[[148 143 141 146]
 [108 121 119 119]
 [151 110 115 113]]
=>
[[143 141]
 [121 119]]

[[136 149 134 130 128]
 [133 142 136 133 128]
 [139 146 144 134 128]
 [129 151 129 141 128]]
=>
[[149 134]
 [142 136]]

[[136 153 139 125]
 [121 110 132 118]]
=>
[[153 139]
 [110 132]]

[[105 131 101 137 109]
 [110 141 148 142 156]]
=>
[[131 101]
 [141 148]]

[[122 132 128 119 154]
 [129 135 132 128 141]
 [112 119 123 125 124]
 [117 134 126 121 143]]
=>
[[132 128]
 [135 132]]

[[109 138 104]
 [113 129 139]
 [137 116 157]]
=>
[[138 104]
 [129 139]]
---
[[125 121 126 121 123 124]
 [101 150 145 131 154 103]
 [105 143 142 122 144 105]
 [127 128 125 124 123 127]
 [148 143  99 149 112 150]
 [142 112 112 125 109 141]
 [144 144 101 149 115 147]]
=>
[[147 115 149 101 144 144]
 [141 109 125 112 112 142]
 [150 112 149  99 143 148]
 [127 123 124 125 128 127]
 [105 144 122 142 143 105]
 [103 154 131 145 150 101]
 [124 123 121 126 121 125]]

[[140 105 115 103 135 109 141 122 114 116 134 131 110 125 130]
 [122 135 131 144 120 143 123 129 138 129 121 121 139 126 120]
 [142 123 129 115 132 121 144 125 121 130 138 136 123 135 132]
 [143 109 116 107 146 111 145 133 122 119 138 136 116 128 139]]
=>
[[139 128 116 136 138 119 122 133 145 111 146 107 116 109 143]
 [132 135 123 136 138 130 121 125 144 121 132 115 129 123 142]
 [120 126 139 121 121 129 138 129 123 143 120 144 131 135 122]
 [130 125 110 131 134 116 114 122 141 109 135 103 115 105 140]]

[[125 100 128 127 122 138 148 118 125 122 126]
 [121 119 132 127 135 136 133 127 126 126 130]
 [127 137 129 123 129 121 127 139 134 131 124]
 [129 137 125 125 126 123 124 135 131 130 128]
 [120 128 132 128 142 135 126 128 126 128 133]
 [132 110 126 132 118 134 137 116 124 123 128]
 [128 136 128 125 128 122 126 136 131 131 125]
 [131 124 126 128 121 126 131 127 128 128 126]]
=>
[[126 128 128 127 131 126 121 128 126 124 131]
 [125 131 131 136 126 122 128 125 128 136 128]
 [128 123 124 116 137 134 118 132 126 110 132]
 [133 128 126 128 126 135 142 128 132 128 120]
 [128 130 131 135 124 123 126 125 125 137 129]
 [124 131 134 139 127 121 129 123 129 137 127]
 [130 126 126 127 133 136 135 127 132 119 121]
 [126 122 125 118 148 138 122 127 128 100 125]]

[[127 117 122 138 132 138 142 125 127]
 [120 115 131 137 125 134 138 140 119]
 [140 123 118 132 120 127 133 120 118]
 [123 136 131 115 139 102 117 129 133]
 [149 146 126 109 129 111 128 130 140]
 [102 114 139 130 126 140 129 146 115]
 [125 132 133 140 116 126 122 125 114]]
=>
[[114 125 122 126 116 140 133 132 125]
 [115 146 129 140 126 130 139 114 102]
 [140 130 128 111 129 109 126 146 149]
 [133 129 117 102 139 115 131 136 123]
 [118 120 133 127 120 132 118 123 140]
 [119 140 138 134 125 137 131 115 120]
 [127 125 142 138 132 138 122 117 127]]

[[121 131 123 116 132 134]
 [125 132 121 141 133 118]
 [132 122 151 113 135 133]
 [134 109 115 111 119 125]
 [117 129 122 124 120 134]
 [135 115 120 141 128 125]
 [121 104 127 121 133 118]]
=>
[[118 133 121 127 104 121]
 [125 128 141 120 115 135]
 [134 120 124 122 129 117]
 [125 119 111 115 109 134]
 [133 135 113 151 122 132]
 [118 133 141 121 132 125]
 [134 132 116 123 131 121]]

[[141 123 137 120]
 [133 114 136 128]
 [131 116 143 121]
 [121 106 118 125]
 [136 131 114 135]
 [133 109 117 126]
 [130 132 119 124]
 [118 127 121 125]
 [132 141 140 135]]
=>
[[135 140 141 132]
 [125 121 127 118]
 [124 119 132 130]
 [126 117 109 133]
 [135 114 131 136]
 [125 118 106 121]
 [121 143 116 131]
 [128 136 114 133]
 [120 137 123 141]]
---
[[115 119 122 123 139 113]
 [135 154 121 121 128 145]
 [140 133 136 133 129 149]
 [149 129 143 121 111 111]
 [110 113 122 125 143 122]
 [107 117 111 127 131 115]
 [128 117 112 126 146 137]
 [103 120 117 128 131 124]]
=>
[[149 129 143 121 111 111]
 [140 133 136 133 129 149]
 [135 154 121 121 128 145]
 [128 117 112 126 146 137]
 [115 119 122 123 139 113]
 [110 113 122 125 143 122]
 [107 117 111 127 131 115]
 [103 120 117 128 131 124]]

[[115 106 110]
 [123 100 103]]
=>
[[123 100 103]
 [115 106 110]]

[[134 110 119 133 133 137 104 129 124 122 137 122]
 [144 131 108 130 122 117 118 134 134 130 117 116]
 [139 115 112 132 128 130 106 133 128 123 130 118]
 [151 128 115 125 123 151 116 142 139 136 151 105]
 [155 138 112 126 119 146 125 137 142 132 146 106]]
=>
[[155 138 112 126 119 146 125 137 142 132 146 106]
 [151 128 115 125 123 151 116 142 139 136 151 105]
 [144 131 108 130 122 117 118 134 134 130 117 116]
 [139 115 112 132 128 130 106 133 128 123 130 118]
 [134 110 119 133 133 137 104 129 124 122 137 122]]

[[124 116 140 121 136 139 117]
 [131 122 124 129 130 135 127]
 [148 107 145 146 150 127 140]
 [113 114 148 108 138 151 102]
 [133 120 132 132 134 127 131]
 [127 127 126 127 126 126 127]
 [135 128 119 137 125 117 138]]
=>
[[148 107 145 146 150 127 140]
 [135 128 119 137 125 117 138]
 [133 120 132 132 134 127 131]
 [131 122 124 129 130 135 127]
 [127 127 126 127 126 126 127]
 [124 116 140 121 136 139 117]
 [113 114 148 108 138 151 102]]

[[113 137 129 138 130 140 133 129 141 130 114 131 124 128 126]
 [123 130 140 121 117 117 126 129 116 118 128 137 150 133 114]
 [105 137 137 123 124 128 119 116 138 143 116 131 128 127 125]]
=>
[[123 130 140 121 117 117 126 129 116 118 128 137 150 133 114]
 [113 137 129 138 130 140 133 129 141 130 114 131 124 128 126]
 [105 137 137 123 124 128 119 116 138 143 116 131 128 127 125]]

[[127 128 138]
 [130 123 122]
 [124 120 151]]
=>
[[130 123 122]
 [127 128 138]
 [124 120 151]]
